Below are the code and all the weights of a small trained network. Each question names an input and a class and asks about switching units off, where a switched-off unit gives its printed mean instead of its output.

import numpy as np


def w(rows, s, z=0):
    codes = np.array(rows[::2]) - 128.0
    scale = np.full(codes.shape[1], s)
    scale[-1] = z or s
    return codes * scale


def norm(h):
    return h / np.sqrt((h * h).mean(-1, keepdims=True) + 1e-5)


def f(y):
    return np.maximum(y, 0)


def log_softmax(a):
    a = a - a.max(-1, keepdims=True)
    return a - np.log(np.exp(a).sum(-1, keepdims=True))


def net(x, mask):
    res = np.array(x, float).reshape(1, 8) / 4 @ E
    u = 0
    for l in range(2):
        y = f(norm(res) @ A[l][:, :-1].T + A[l][:, -1])
        res = res + np.where(mask[u : u + 13], y, B[l][:, -1]) @ B[l][:, :-1]
        u += 13
    return log_softmax(norm(res)[-1] @ U[:, :-1].T + U[:, -1])


A, B = {}, {}
E = w([
[96,130,131,135,2,67,129,142],'x0',
[63,151,90,195,124,182,72,128],'x1',
[86,192,157,53,147,127,102,169],'x2',
[131,116,147,126,110,155,126,147],'x3',
[190,157,180,143,105,131,42,75],'x4',
[32,25,171,77,141,122,82,44],'x5',
[138,123,117,110,112,159,129,121],'x6',
[101,199,221,155,118,177,218,39],'x7',
],0.007)
A[0] = w([
[186,122,125,116,115,103,8,126,148],'0.n0',
[161,125,154,124,241,196,131,120,39],'0.n1',
[30,119,79,119,133,151,247,164,3],'0.n2',
[163,203,159,159,127,154,182,156,117],'0.n3',
[173,203,200,147,104,129,86,33,98],'0.n4',
[53,191,93,221,94,173,34,97,111],'0.n5',
[244,98,206,39,105,43,177,101,102],'0.n6',
[51,83,211,114,141,126,116,65,166],'0.n7',
[176,198,124,165,85,130,131,168,126],'0.n8',
[68,221,139,42,35,99,107,141,140],'0.n9',
[57,183,163,128,132,147,239,73,53],'0.n10',
[179,36,115,236,57,118,181,71,71],'0.n11',
[70,235,172,17,139,130,85,177,28],'0.n12',
],0.012,0.0033)
B[0] = w([
[164,82,155,85,116,88,179,162,217],'0.n0',
[96,186,155,85,253,90,46,153,212],'0.n1',
[144,94,205,100,149,98,249,131,221],'0.n2',
[165,168,97,90,89,142,119,89,225],'0.n3',
[193,88,201,91,111,115,180,177,236],'0.n4',
[36,149,109,156,160,233,202,148,255],'0.n5',
[11,151,94,176,155,245,189,148,230],'0.n6',
[165,191,79,69,84,125,142,64,247],'0.n7',
[114,160,100,87,111,87,150,76,221],'0.n8',
[94,146,198,173,162,74,47,113,230],'0.n9',
[192,138,160,141,49,213,34,196,245],'0.n10',
[158,96,150,206,175,104,58,75,237],'0.n11',
[208,37,48,203,199,153,147,71,222],'0.n12',
],0.017,0.0081)
A[1] = w([
[133,153,150,183,177,131,109,120,96],'1.n0',
[21,136,226,222,41,61,57,101,121],'1.n1',
[155,120,97,138,172,128,149,118,136],'1.n2',
[104,152,137,77,160,102,63,196,20],'1.n3',
[52,143,63,155,114,204,139,169,40],'1.n4',
[142,79,161,158,70,86,182,142,97],'1.n5',
[160,139,147,125,174,189,112,109,182],'1.n6',
[167,62,200,94,111,99,214,188,4],'1.n7',
[89,29,66,127,164,104,111,196,119],'1.n8',
[74,73,86,2,46,123,86,28,19],'1.n9',
[189,82,99,210,169,108,77,61,27],'1.n10',
[172,236,35,117,70,64,156,128,30],'1.n11',
[97,43,52,54,65,60,108,252,101],'1.n12',
],0.013,0.0028)
B[1] = w([
[184,55,108,57,166,174,125,68,187],'1.n0',
[121,166,47,18,233,113,53,191,174],'1.n1',
[81,124,193,127,53,144,86,81,188],'1.n2',
[103,105,52,64,137,139,75,140,149],'1.n3',
[95,151,165,129,186,193,178,144,194],'1.n4',
[138,117,132,57,139,125,124,169,167],'1.n5',
[69,94,88,190,76,5,141,168,254],'1.n6',
[103,54,147,81,96,49,160,184,189],'1.n7',
[191,201,169,153,62,171,122,145,183],'1.n8',
[105,195,21,125,60,65,189,49,153],'1.n9',
[155,107,135,223,153,108,103,104,209],'1.n10',
[71,139,39,101,49,85,140,31,159],'1.n11',
[199,207,200,162,82,221,63,177,149],'1.n12',
],0.018,0.01)
U = w([
[19,141,152,183,172,253,208,143,112],'0',
[176,56,141,245,144,100,76,65,255],'1',
[99,204,45,100,19,84,147,34,115],'2',
[223,184,199,148,17,189,41,222,44],'3',
[126,58,195,65,94,61,179,199,114],'4',
[103,137,82,73,233,108,11,152,111],'5',
],0.012,0.0029)

Each question gives the input, the list of numbers given to net, and the class t.
The units are the neurons (one row each of A and B). Each row of codes is followed by its name. A weight is (code - 128) times the scale printed after its matrix; where a second scale follows, it is the last column's (A, B and U).
mask holds one flag per neuron, layer by layer. A switched-off neuron (its flag False) gives its mean, the last column of its row in B, instead of its output. The means were averaged over made-up inputs and are rounded, as every weight is.
A unit's drop is (log p(t) with every unit on - log p(t) with that unit switched off) / (log p(t) with every unit on - log p(t) with every unit switched off).
The circuit of an input: a set's keep is (log p(t) with only the set's units on - log p(t) with every unit switched off) / (log p(t) with every unit on - log p(t) with every unit switched off). Starting from the 12 units with the biggest drops (on a tie, the unit counted first), units are removed one at a time, each time the one whose removal leaves the highest keep (on an exact tie, the one counted first), for as long as the keep stays at least 0.8.
units of the circuit, in order: the units of the circuit, biggest drop first
top k neurons: the k neurons with the biggest drops, biggest first
k most important neurons of layer l: the k neurons of layer l with the biggest drops, biggest first
input [2,8,-2,-6,8,1,-2,3], class 0: top 3 neurons -> 0.n5, 0.n2, 1.n4
input [5,-2,-5,7,6,-2,-1,0], class 4: 2 most important neurons of layer 0 -> 0.n4, 0.n0
input [-1,-1,7,4,-2,6,1,-3], class 1: units of the circuit, in order -> 0.n12
input [-1,-6,5,8,-3,7,0,8], class 3: top 2 neurons -> 0.n10, 0.n5
input [8,3,8,0,-6,1,-1,2], class 1: top 3 neurons -> 0.n12, 1.n10, 0.n9
input [-6,-8,-7,-7,-3,3,-2,5], class 0: top 3 neurons -> 0.n6, 0.n12, 0.n9
input [-6,-4,5,-7,8,6,4,3], class 4: top 2 neurons -> 0.n4, 0.n11
input [5,6,7,5,7,-2,-1,-6], class 1: top 4 neurons -> 0.n12, 0.n9, 0.n6, 0.n2
input [-2,-4,1,-5,8,-3,-2,7], class 4: 2 most important neurons of layer 0 -> 0.n4, 0.n5
input [-6,-1,2,1,-5,-6,1,-3], class 2: 2 most important neurons of layer 1 -> 1.n11, 1.n1
input [2,4,2,-4,-2,5,-8,-1], class 2: top 2 neurons -> 0.n7, 0.n6
input [1,-7,-4,-5,0,-8,1,-2], class 2: top 3 neurons -> 0.n8, 1.n11, 0.n5
input [8,7,-5,-5,-2,7,-6,3], class 5: top 4 neurons -> 1.n1, 0.n11, 0.n6, 0.n12
input [3,4,5,7,-6,2,8,-6], class 3: most important neuron of layer 1 -> 1.n8
input [-6,8,0,-2,5,4,0,-8], class 0: top 2 neurons -> 0.n5, 0.n4
input [-1,-1,-3,7,8,7,-4,-5], class 4: top 2 neurons -> 0.n0, 1.n7
input [7,-3,-7,-5,-4,0,5,4], class 1: 4 most important neurons of layer 0 -> 0.n11, 0.n9, 0.n1, 0.n8
input [-1,8,7,6,5,4,5,-3], class 0: 2 most important neurons of layer 0 -> 0.n5, 0.n11
input [2,6,-2,8,-7,4,-6,0], class 4: top 2 neurons -> 0.n2, 0.n6
input [3,1,-1,-1,8,7,-2,-8], class 3: units of the circuit, in order -> 0.n0, 1.n12
input [-6,-3,7,-6,-4,3,-2,8], class 3: 2 most important neurons of layer 0 -> 0.n10, 0.n11
input [0,-3,-6,4,-7,0,1,6], class 4: 3 most important neurons of layer 0 -> 0.n2, 0.n12, 0.n9
input [6,3,4,-2,7,-4,7,-4], class 4: units of the circuit, in order -> 0.n0
input [6,6,-2,-1,6,1,3,-8], class 3: units of the circuit, in order -> 0.n0, 1.n12
